Each row has a class, written as a number after it.
[ 106  232  -36 -279  206  348 -112   91  374  282  119  -23 -131  -30
  327    2  -29 -196 -386  272 -420   29 -218 -103  292 -352  247   55
 -469 -256  225   52]	10
[-167 -129  216   61 -183  356  336  277   47   87  -65   85 -389  145
 -156  -63   42   20  250  131  765  185  626 -117  335  -46 -212 -222
  -22   60  -67  170]	1
[-119  177   87   14  124 -163 -160 -217 -147   31  253 -113  -46 -201
 -174 -142  -22   36 -260 -228  483  179 -211 -116 -193   52  -83  -10
   11   98 -204   43]	2
[ 141   36  -32   17  286  -35 -184 -274  -12   68   92   -6  213 -152
  336    2   47 -133 -148  -62 -226  -11  -37 -152   -9  -90  190   12
   78  121  121 -140]	5
[-198  109   27  233  -59 -198   81 -174 -104  -72 -142  315  119 -276
 -254  224  380  148  -79 -508  112  106  370   49  -76  120  -44   84
  182    5  123 -244]	3
[ 136   66   40 -158   39  -49  -51 -147   77    8  -16  -69  143    9
 -136 -131 -126 -115  -48  199 -345  -32 -109   93 -102  -75   30  170
 -394 -120   14  -94]	11
[ 134  288  222  182  116  -48  -29   41  464  103  -63   36  299 -311
  101 -352   95   26   78 -115  -21   23  -19 -220   88 -163 -144 -214
  247   73   83  254]	0
[  64 -149   38  163   -9  127 -434  293 -190  -61  207 -224  147  -11
  -39 -665 -183  162   57  150  655   52  221   -2  -84  201 -238 -486
  251  -64 -220  -42]	5
[ 259  -70  -95 -323  375 -277 -169 -135  155 -157  166 -181   31   26
   67  252   81  150  -17   42    8  -61 -128  -86 -155  -66  178   74
 -348 -218   63  -18]	7
[ 178  128  150  127  150 -536   52 -289  320  198 -232  -75   74  234
  125   40   67 -222  264  -35  -93 -122   92 -156  130   80   38   61
   51  -98   82 -184]	3
[  -1 -100   14 -337  -79  -94 -543  264  -80 -344  -19  -40 -181  220
 -593 -429 -273  337 -106  323 -255 -209 -223  588 -213 -128  -18  175
 -874 -148  -48  -53]	3
[ -50  140   89  -24  107 -428  -25  -77  508  204 -166   -3  256 -236
 -300  286  -60  385  306 -348   92 -513 -254   18 -277  -40   35  334
 -526  -85  -30   27]	8
[-407 -292  191  258 -311  176   93  214 -255 -108 -161   77  -51  -93
 -339 -225   20  280  -27 -142  736  274  205   46  -71  185 -325  -75
  -32 -120 -214  -97]	12
[-193 -142   65  -12   40  296  150 -232  -68  270 -111  230   80 -283
  180  203  -10 -121 -126  -56  138    0 -102 -129   57 -228   66  255
 -247  194  -85   71]	3
[ 193  -24  -54  -71  -74 -110  131 -124   28  163 -201  -26   24   55
  -21  184  -78  -15  284 -139 -599 -214   37  282  -12 -238  130   64
 -111    8  104 -104]	0
[ 144   47  -65 -146   93 -252  -28 -102  249  -20 -280  106   34  -75
 -280  278  202   15  167 -389 -361  379 -302  142 -111  -48 -203   50
  -23 -224  183 -444]	4
[ -69   10   85 -225   51   -2   90 -207   77  100 -183  142    6  -20
  -50 -159 -157  -70 -134  212 -177   -6 -118  -16   32  -57  -44  168
 -387   -3   29  -81]	10
[-281  -51   52   37 -172 -235   72  162 -243  -78  -65   24   83  -95
 -516 -144    6  456  -31 -316   28   68   94  319 -232   18 -217  -42
 -121 -187  -66   43]	1
[-520  -43   89  123 -260  184  179   23 -441 -193  243 -261  -65 -125
 -206   77  -18  429 -337  -63  225 -259   97  219 -355  287   62   75
   58    3 -200  188]	6
[-137  235  110   60   67 -307  -78  -22  183 -153   52  100  363 -262
 -134 -153  -54  256 -272  124   96 -197 -269  -41 -149   28   66  319
 -308 -206   -8  453]	11
[-110  -89  151   15    0 -313   31 -129   -8  -17 -109   14  196  -32
 -239  118   54  103 -119 -207  173  105 -307  -45 -179  -64  -70  269
 -386 -267 -152   33]	4
[ 184  117  103   34   28  -30 -172 -262  130  -37 -199  106   -2 -236
 -117   -1  163 -149   46 -135   44  369  153  123  -33  -19 -183 -190
   31   47  -35 -661]	11
[-242  313  248   43    8 -135  -83 -297  295  212   -4  194   88 -180
   41  -57    3   54 -253  -17 -174 -150  -13   33  104   18   36  269
  -94  -87    3 -155]	2
[-300 -319 -136  -22   49  357   84  -72 -280   -7  187  131 -254  -52
  208  -63  -48  -87 -279   -6  320   89  -58 -182   13 -102  104 -144
  -49  101 -152  586]	6
[-112  -70  154  -19  279  411   28 -127  264  200  220  262  186 -429
  559  -71  -10  -26   27  239  339 -186  -20 -242   94  -56  -11  -52
  442  419 -172  673]	9
[ -66 -179   55  392  -83 -451  193   48 -158  -15 -298 -492   -8  144
   25   33 -116  315   71 -430 -265 -120 -142   20 -119   -5  139  167
 -630 -278   45 -368]	1
[ -75  133 -151 -152  293 -368  -34 -413  107 -137    1  227  -42 -172
 -127  466  344 -116  -38  -47   24  203   52 -168 -120  116  -73  222
   10  159  -16 -179]	0
[ 101  168  -29    6 -212   98  186  172  104  362 -100   56  155  -61
  154   62 -167  -79   82 -110  -83 -218 -202   22  127 -274   27  128
   17  189 -109   25]	7
[-226  -42  -39  129 -300 -288   23 -101 -440 -360  -36    5  218    8
 -457 -261  115  198 -430 -365   64  116  186  325 -292   -3  -59  126
 -417 -494 -166 -114]	1
[ 114 -158   -1  194   91 -118   24 -378   18   45 -305  224  236 -184
   14  260  305 -312  176 -317 -338   68  194  -43 -105 -161    1  153
 -160   88  -30 -309]	10
[-184 -174 -108   70 -251  383  192   40 -245  135  -57   49  191  -77
   33 -167 -253  -74 -243  351 -108   23  495  273  -14 -227  149 -223
 -466 -454 -136  281]	11
[  14 -316  -50   28   70   20 -164 -171 -122   99 -108  174  -66  -51
   -6   57   74  -58  186 -183  306  111  101 -191   77 -121  -88 -166
    0  178  -67 -159]	9
[-204 -244   -5  180  -69 -172 -214  395  126  269  -19   91   11   -4
  287  -61   59  620  202 -601  435 -557  -84 -249  243    6  -81 -176
  351  298  -79 -148]	6
[ 183   45  139  -27  -74 -286  119    6  -63   69 -132  -52  315   12
 -205 -258 -242  126  -13  -62  -21   47 -198   99 -111  -87  -37  -42
 -147 -279   37  157]	8
[ 222 -224   69  532 -202 -330  -76  -39  145  312 -354   87  375   34
   42   85   64 -197  702 -293  -18  -72   72 -214   89  105 -239 -228
  462  -56 -166 -321]	4
[   9  -60  133   46   77   38  261   49 -153 -238  113 -312 -250  129
  -91   -2  115  -88   46  330  458  247  375   27 -179  395  -86 -204
  129  -62 -135  202]	3
[ -14  -59  -35   47   -5 -123   21  208 -174  -94  383 -135  -37  115
  225    3 -238  154 -329  509  194 -446   46 -178   -9   71  451   53
 -515 -139 -198  723]	0
[ 238  253   19  305  -59 -227   -6  -28  276  -23 -204  252   67 -234
  -69  222  273 -143  262 -352 -150   57  -11 -111   -6  173  -70  -27
  340  315   92 -315]	9
[-115  -18 -118   38   17  509 -150  -23 -122   84  131  229    2 -317
  179  183  -49  -87  -60  129  -35   29   24   48   71 -184  128    1
  167  268   37  167]	5
[-189 -164   98   27  -35   49  242  -11  -86 -173  -25  135   10  -71
    5  214  236    9  -92  224  -12  -32   51 -112  -97  229  -38  132
   67  148 -119  270]	9
[  16 -124  -53  130  102  178 -154    8  275  350 -140  136  178 -165
  242  420  353  -68  422 -451  223   86  234 -236  140    1 -275 -373
  837  349   34 -666]	8
[-353  -45  -51   -6  171  201  -61 -188  134 -406 -216  254 -200 -511
  269  490  279  231 -240  212   33  194  139   -6  -38  135  -95  213
 -303  508 -134 -664]	2
[  46 -297 -300  189  -97 -272   95 -307 -379 -150 -122  175   -6   45
 -212  165  181 -177  342 -417  195   42  467  -47 -209  184  -59 -132
  105  155 -186 -208]	5
[-329 -195   20  -35   45  373  -37 -443  -71   58 -113  200  106 -248
  196  157  145  -60 -257 -160 -153  169  -29   45   13 -224   -7   -5
  146  -78   64 -135]	8
[-366 -266   -1  134  -63  -17  166 -184  -88 -135 -493   34  -32  -98
 -261   27  121  185  296 -143 -255   -1  255  194 -173  133 -293  116
 -100   92   37 -384]	10
[ 251   24 -198   13   43  179  -76 -280 -104   -1   -1  273  -29 -191
  -50  194   27 -396  217   75 -259  171  149   37   -3  -58   64  -51
  233  201  123  -13]	0
[  72  104  -59   11 -194  315   82  -72  -61  227   84   31  -80   39
   30 -143 -254 -214   26   65 -227   38   83  -92  227 -142   49  -65
  -68   26   58  -95]	4
[  87  -44  451  -97   -7 -241 -181  340  332  211 -194 -300  161  260
 -421 -672 -148  308   61 -231  295 -179 -129  228 -154   -5 -236  -64
 -449 -472  -11 -190]	10
[ 416   -7  121  122  103 -575  -75  100  193   26 -123 -208  223  103
 -203 -348 -131  128  255 -142   65 -217 -196 -150 -146  133   49 -111
 -314 -424  107  183]	10
[-243 -207  287  251 -215  146 -125   44 -136  282 -204   44  132 -169
 -200 -270 -104  247   88 -495  104 -115 -165  193  -79 -165 -106   19
   62   32  -12 -136]	12
[ 200   24   12   43   34  112   17 -147 -169 -105  -42  109   26 -214
  -60   94   49 -131  122  128    5  110  226   43  -42  -42   17  -39
  146  279   52  -22]	0
[-248  -57  214   48  -39 -727   26 -424    0 -244 -116  167   78   28
 -554   78  160  258   -8 -363  176   23  -43   69 -308  296 -127  303
 -300 -305 -145  -69]	3
[ -14  231   -6   18 -143  646 -252   31   -9   -3  116  321 -198 -403
  -35  245  -65 -128 -246  162  166   64  -97  109  116  -67  185   71
  -19  220  166 -211]	1
[-157 -410  -88   60   93  106 -201 -435 -355  -30  126   66  150  138
  485  149  -22 -498 -421  373  247  455  328  -88  118 -406   84   59
 -477 -107 -556 -179]	0
[ -44 -256   63  -18  -74  104 -286 -317 -268  124  -33  284  -64 -137
 -233   57   59    6   97 -141  -36  155   11   77   70  -92  -78   61
   50 -187   34 -255]	7
[ 216  277  119 -273   75  131 -124  477  327  367   -2 -183 -166 -178
   18  -60 -167  398  -45  149  -14 -168 -265  316  148  -89   57   74
 -372 -297  174 -183]	11
[-715 -257  230  506 -437  127  433   95 -310  110   34  -89  148 -261
  -91  431   63  664  -16 -682  -67 -334  -85 -208 -126  199   32  288
   81  197  -71  -36]	3
[ 142   39 -117    3   91  -21  -59 -229  -31   59   42   67    8 -143
  119  565  241 -157   68 -202 -176  -61   30  -84   40 -178  164  238
  -72  229   22 -372]	1
[  58   18   69  -50   87   88   12 -171   92   27 -123  346   26 -218
  -48  446  303 -171   79   -6 -112   64  232  -30   44  -54   -2  176
   -3  301   76 -355]	1
[-108   56  -72  149 -117  -29  260 -240  -15 -100 -248  362 -201 -132
 -185  271  297 -270   54  -23   66  314  543   13   65  150 -122   48
 -128   -6  -52 -317]	1
[ -69  122  104  -39  187  -57  132  -99   19  190  182 -135  183 -179
  209  245  -72   34  -96   70  176  266 -120  -30  -75   57  -70   45
  311   37 -118   13]	0
[ 302  -77  -71  162 -126   67   55   83 -191 -121  -50  -99   81  -44
  -73  -32  -30 -127  210   95   75  -52  113 -108  -94   72    3 -165
  -14  144  -69   -6]	8
[ 262   90  122  -61  137 -412   30   -2  235  -65  -73  -67   72  102
  -12 -540 -182  -19  -67  181 -173  -80 -345 -156  -72  115   34  -47
 -296 -287   64  398]	7
[  -9   89  124   41   26  -68 -107  192  -93    5   22   54  -14 -177
 -450 -365 -149  342  128 -235  -12   14  -81  109 -150   54  -82 -135
   84  125  235  231]	5
[  68  191  126 -231  207 -105  -19 -285  492   -7  110  182  -49   85
  484  510  435 -279 -383 -166 -140  241   14  -82  168   82   50  283
   30  129 -111 -899]	11
[ -16 -223   27  151  -23 -135  158 -127 -210  -18 -162   37  137 -130
 -155  -35  -28   34  213  -25  277   18  284  -56 -156   48  -82   87
 -270   70 -176  -28]	12
[-248 -400 -108  199  -58   -2   57  -59 -263   46 -240  250   44 -192
   58  443   61  106  101  -59   58  -53   61 -170   22 -122   25  392
 -499  188 -187 -195]	7
[ 253   92 -116  -72  203 -585 -197 -196  445  366 -270   83  449  -81
   -4 -224 -197   32  296 -587 -164 -150 -527  -29  -64 -322  -73 -122
   -1 -228  133   -1]	1
[  35  -37   97   87   37  121  143 -166  -81  -38  -61  -12    3 -118
   22  118   32 -110   62  175  -77   34  226  -25  -79   84   99  -50
    7  105   52   33]	5
[-488 -108   93  118 -165   79  117  440 -199 -189  -89 -201   76  -99
  -75  399   51  521 -358    2 -134   23 -210  337 -206  -31   -3  455
 -408  -11 -117 -164]	0
[-151 -193  107 -144 -164  109   77  611 -231  101   89 -163 -314  348
 -378 -350  -27  307   43   74  719  -25  281  256   -9  122 -143 -519
  355 -288   -3  527]	12
[-244   37 -110  347   -2 -205  304 -160 -232  -13  -61  274  147 -355
 -183 -156  159   74   -2 -374  116  138  473 -133 -166  259 -125  -75
  204   35    4  247]	0
[-220   97  129  -14   62 -240  155   49  -55   -3   -7   -5  -56  -15
 -249  232   96  260 -206  -64   74   82  130  211 -114  -23   75  196
 -323 -263   31  178]	8
[  -9  -95   59  156  -55  150   73  -95  -99    0 -113  -55  250 -207
  -61  -66 -158   28   91  -68  -78  -19  -53   32 -158 -105   -5  110
 -149   66    5   46]	6
[ 113   88  176  297  -58   57  191  154  290  180 -153   91   70  -98
  259   -1  175  -26  161 -201   53 -225  290 -266  207   -7   27  -98
  103  275   26 -103]	8
